Below is a small trained network, with its code and all its weights. Each question gives an input and a class and asks what happens when units are switched off, that is, made to give their printed mean instead of their output.

import numpy as np


def w(rows, s, z=0):
    codes = np.array(rows[::2]) - 128.0
    scale = np.full(codes.shape[1], s)
    scale[-1] = z or s
    return codes * scale


def f(y):
    return y / 2 * (1 + np.tanh(0.7978845608 * (y + 0.044715 * y**3)))


def log_softmax(a):
    a = a - a.max(-1, keepdims=True)
    return a - np.log(np.exp(a).sum(-1, keepdims=True))


def net(x, mask):
    res = np.array(x, float).reshape(1, 5) / 4 @ E
    y = f(res @ A[0][:, :-1].T + A[0][:, -1])
    res = res + np.where(mask, y, B[0][:, -1]) @ B[0][:, :-1]
    return log_softmax(res[-1] @ U[:, :-1].T + U[:, -1])


A, B = {}, {}
E = w([
[130,158,73],'x0',
[91,241,162],'x1',
[126,142,100],'x2',
[130,136,109],'x3',
[254,160,123],'x4',
],0.0082)
A[0] = w([
[120,126,115,86],'neuron 0',
[145,58,83,88],'neuron 1',
[132,142,123,173],'neuron 2',
[135,134,86,254],'neuron 3',
[16,95,100,87],'neuron 4',
[176,141,139,78],'neuron 5',
[140,92,180,168],'neuron 6',
[120,172,201,192],'neuron 7',
[214,148,133,83],'neuron 8',
[141,72,92,83],'neuron 9',
[136,5,76,119],'neuron 10',
[143,81,103,67],'neuron 11',
[134,109,116,52],'neuron 12',
[101,204,149,118],'neuron 13',
[111,186,156,96],'neuron 14',
[69,104,94,167],'neuron 15',
[92,100,152,97],'neuron 16',
],0.011,0.0051)
B[0] = w([
[128,143,144,116],'neuron 0',
[92,195,132,180],'neuron 1',
[115,111,139,149],'neuron 2',
[106,49,122,205],'neuron 3',
[253,159,184,229],'neuron 4',
[160,156,157,136],'neuron 5',
[117,96,87,175],'neuron 6',
[96,114,81,199],'neuron 7',
[194,136,195,177],'neuron 8',
[91,174,172,159],'neuron 9',
[59,170,87,253],'neuron 10',
[115,192,162,142],'neuron 11',
[129,166,153,113],'neuron 12',
[75,161,117,177],'neuron 13',
[103,168,119,153],'neuron 14',
[152,100,148,198],'neuron 15',
[167,130,100,152],'neuron 16',
],0.019,0.0063)
U = w([
[76,182,126,72],'0',
[254,113,192,53],'1',
[142,62,121,254],'2',
],0.0077,0.0033)

Each question gives the input, the list of numbers given to net, and the class t.
The units are the neurons (one row each of A and B). Each row of codes is followed by its name. A weight is (code - 128) times the scale printed after its matrix; where a second scale follows, it is the last column's (A, B and U).
mask holds one flag per neuron, in row order. A switched-off neuron (its flag False) gives its mean, the last column of its row in B, instead of its output. The means were averaged over made-up inputs and are rounded, as every weight is.
A unit's drop is (log p(t) with every unit on - log p(t) with that unit switched off) / (log p(t) with every unit on - log p(t) with every unit switched off).
The circuit of an input: a set's keep is (log p(t) with only the set's units on - log p(t) with every unit switched off) / (log p(t) with every unit on - log p(t) with every unit switched off). Starting from the 12 units with the biggest drops (on a tie, the unit counted first), units are removed one at a time, each time the one whose removal leaves the highest keep (on an exact tie, the one counted first), for as long as the keep stays at least 0.8.
units of the circuit, in order: the units of the circuit, biggest drop first
most important unit: the unit with the biggest drop
top k neurons: the k neurons with the biggest drops, biggest first
drop when u is switched off: that unit's drop, to one decimal
input [7,4,7,3,4], class 2: top 4 neurons => neuron 4; neuron 10; neuron 3; neuron 1
input [-8,-5,-4,5,-1], class 0: most important unit => neuron 10
input [8,-5,2,-2,1], class 0: units of the circuit, in order => neuron 10; neuron 1
input [-6,4,-7,-5,-7], class 1: top 2 neurons => neuron 4; neuron 10
input [1,-7,-5,4,7], class 0: top 3 neurons => neuron 10; neuron 4; neuron 1
input [6,-6,-4,-3,6], class 0: units of the circuit, in order => neuron 10; neuron 1
input [-5,-6,-4,-7,6], class 0: top 2 neurons => neuron 10; neuron 4
input [7,2,-6,8,-2], class 2: top 2 neurons => neuron 10; neuron 1
input [6,-6,-5,-6,-8], class 1: top 2 neurons => neuron 4; neuron 15
input [3,-6,3,7,-8], class 1: drop when neuron 4 is switched off => 1.8
input [-3,-8,-3,-2,-1], class 0: drop when neuron 10 is switched off => 0.1
input [-4,5,-1,6,-8], class 1: drop when neuron 14 is switched off => 0.0
